[-23.0,28.9,2.7,3.2,-44.4,42.7,34.9,-15.5]  bodo
[-50.1,19.0,-73.9,-12.8,-1.5,-27.8,-15.0,26.5]  zope
[-15.6,61.9,-53.8,-53.9,0.0,-54.9,-60.6,38.2]  dibu
[-18.6,10.9,23.6,29.6,-68.7,31.6,29.5,-8.7]  Nevet
[22.3,-66.9,-11.5,-27.9,29.2,0.5,-9.0,-46.4]  Bugi
[-31.2,-0.2,71.7,73.9,-23.5,23.6,12.5,2.8]  tubag
[-27.5,-34.2,73.0,2.5,-35.1,15.0,-2.1,-38.8]  fak
[-29.3,0.6,-84.2,-9.1,8.6,0.6,0.6,-29.3]  kedom
gone dibu: [-54.9,-60.6,-53.9,38.2,61.9,0.0,-15.6]	[-53.8]
gone Nevet: [10.9,-18.6,29.5,-68.7,23.6,31.6,-8.7]	[29.6]
places kedom: [0.6]	1 5 6
next: [3.2,-44.4,42.7,34.9]	[-15.5]

[4.2,-85.8,-8.1,8.3,45.4,59.2,-14.6,-15.7,80.6]  raf
[4.2,87.6,15.0,8.3,8.3,95.1,95.1,-15.7,6.6]  pagiz
[4.2,-85.8,-8.1,8.3,45.4,59.2,-14.6,-15.7,6.6]  fol
[4.2,19.9,15.0,8.3,-23.6,59.2,-14.6,-15.7,6.6]  limoz
[95.0,87.6,15.0,15.0,41.8,8.2,-36.7,-15.7,-36.7]  mor
places mor: [15.0]	2 3
find: [4.2,-85.8,-8.1,8.3,45.4,59.2,-14.6,-15.7,80.6]	raf
gone mor: [41.8,-15.7,87.6,95.0,-36.7,15.0,-36.7,15.0]	[8.2]
places pagiz: [8.3]	3 4
places mor: [41.8]	4
gone raf: [4.2,-8.1,-14.6,59.2,80.6,-15.7,45.4,-85.8]	[8.3]

[0.5,-3.4,-7.5,1.4,0.5,-0.5,-2.3,-4.3,-1.2,0.3,-3.8,1.4,-5.4,-2.6,-7.6,-4.2,-0.9,1.3,-1.4,-3.3,-3.0,-4.3,-2.5,-1.9,-0.5] -> Lafod
[-52.9,75.6,44.9,-50.8,-44.4,-13.2,-45.1,14.0,64.2,-6.6,31.9,-50.8,61.6,67.3,31.9,-2.7,66.2,38.4,2.3,64.3,71.6,11.8,33.6,75.7,-15.2] -> luzu
[67.3,32.0,10.8,-1.5,-9.6,-21.8,10.7,11.4,-7.6,-5.2,9.0,-1.5,17.6,3.0,9.6,8.6,12.2,-1.8,2.9,20.4,11.1,9.8,10.7,-4.0,-16.7] -> mimu
[-35.3,47.1,30.7,-34.2,-27.5,-3.6,-38.5,1.7,35.8,4.0,-1.5,9.0,48.6,45.6,19.6,-8.5,47.4,11.2,-13.6,42.5,49.9,0.5,25.6,49.8,-5.4] -> remu
gone Lafod: [-4.2,-2.6,-1.4,1.4,-0.5,-4.3,1.4,-3.8,-7.5,-3.4,-0.9,-4.3,0.5,-2.3,1.3,-3.0,-1.2,-3.3,-0.5,-5.4,0.3,0.5,-2.5,-1.9]	[-7.6]
next: [47.1,30.7,-34.2,-27.5,-3.6,-38.5,1.7,35.8,4.0,-1.5,9.0,48.6]	[45.6]
next: [67.3,31.9]	[-2.7]
places mimu: [32.0]	1
next: [-1.5,17.6,3.0,9.6,8.6,12.2,-1.8,2.9,20.4,11.1,9.8]	[10.7]
next: [9.0,-1.5]	[17.6]

[-7.6,-18.2,-67.0,76.3,-19.2] = vokuz
[0.0,-2.7,-7.0,-0.3,-0.8] = lamoz
[-19.5,-19.2,-34.0,-34.1,-18.1] = gef
[-7.6,-18.2,24.9,76.3,-19.2] = Buvi
[-2.7,58.0,-31.7,-26.1,-2.8] = zimal
[50.1,-20.4,-64.0,17.4,-22.4] = seza
gone zimal: [-26.1,-31.7,58.0,-2.8]	[-2.7]
gone gef: [-19.2,-18.1,-19.5,-34.1]	[-34.0]

[-19.6,-34.0,23.2,41.6,-4.2,5.7,-20.1,16.0,-42.6,1.3,1.1,0.1,7.3,-5.5,18.9,10.0,-10.2,51.8,4.6]  rogiv
[22.9,46.6,-97.5,-25.2,7.1,-97.5,38.5,-80.3,-20.1,1.3,1.1,0.1,-58.6,-61.8,-88.5,-72.1,6.5,66.8,-44.2]  gid
[0.0,45.0,-36.2,-46.7,3.1,-35.3,3.2,-12.8,-2.9,-9.7,-5.8,-9.2,-20.6,-21.3,-34.8,-26.3,15.6,-45.7,-3.6]  Garu
[-19.6,-34.0,23.2,41.6,41.6,16.0,-42.6,5.7,-20.1,1.3,1.1,0.1,7.3,-61.8,18.9,10.0,-10.2,0.1,4.6]  Sozu
places gid: [-97.5]	2 5
places gid: [1.1]	10
next: [16.0,-42.6,5.7,-20.1]	[1.3]
places Sozu: [0.1]	11 17
gone Garu: [-45.7,3.2,45.0,-9.7,-34.8,-20.6,-26.3,-12.8,-2.9,-36.2,15.6,-35.3,-5.8,-46.7,-21.3,-3.6,-9.2,0.0]	[3.1]
find: [-19.6,-34.0,23.2,41.6,41.6,16.0,-42.6,5.7,-20.1,1.3,1.1,0.1,7.3,-61.8,18.9,10.0,-10.2,0.1,4.6]	Sozu

[-47.1,-23.7,-23.8,-47.2]  Piz
[32.6,17.6,32.5,32.6]  bukad
[-47.1,-23.7,32.4,-82.5]  Takip
find: [-47.1,-23.7,-23.8,-47.2]	Piz
next: [-23.7,-23.8]	[-47.2]
places bukad: [32.6]	0 3
gone Piz: [-47.2,-23.8,-47.1]	[-23.7]
places bukad: [32.5]	2
gone Piz: [-47.2,-23.7,-23.8]	[-47.1]

[61.4,-41.9,70.8,-44.1,-30.7,18.2,13.4,45.8,-19.6] = Kivev
[-21.1,-6.0,-23.7,-63.5,2.5,28.0,-23.8,65.7,-40.2] = Donuz
[-23.7,-6.0,-63.5,-21.1,2.5,-0.8,-1.1,-63.4,4.5] = dakos
[75.1,-16.6,3.8,-7.9,-35.5,13.9,26.2,23.2,1.7] = lisu
[-23.4,13.1,-32.7,42.7,33.3,8.0,13.3,-0.1,-1.8] = vekim
next: [42.7,33.3,8.0]	[13.3]
gone Donuz: [-63.5,-21.1,-6.0,65.7,-23.8,28.0,2.5,-40.2]	[-23.7]
gone dakos: [-1.1,4.5,-23.7,-63.4,-0.8,-6.0,-21.1,2.5]	[-63.5]
next: [-23.7,-6.0,-63.5,-21.1,2.5]	[-0.8]
gone dakos: [-0.8,-23.7,-1.1,-6.0,4.5,-21.1,-63.4,-63.5]	[2.5]

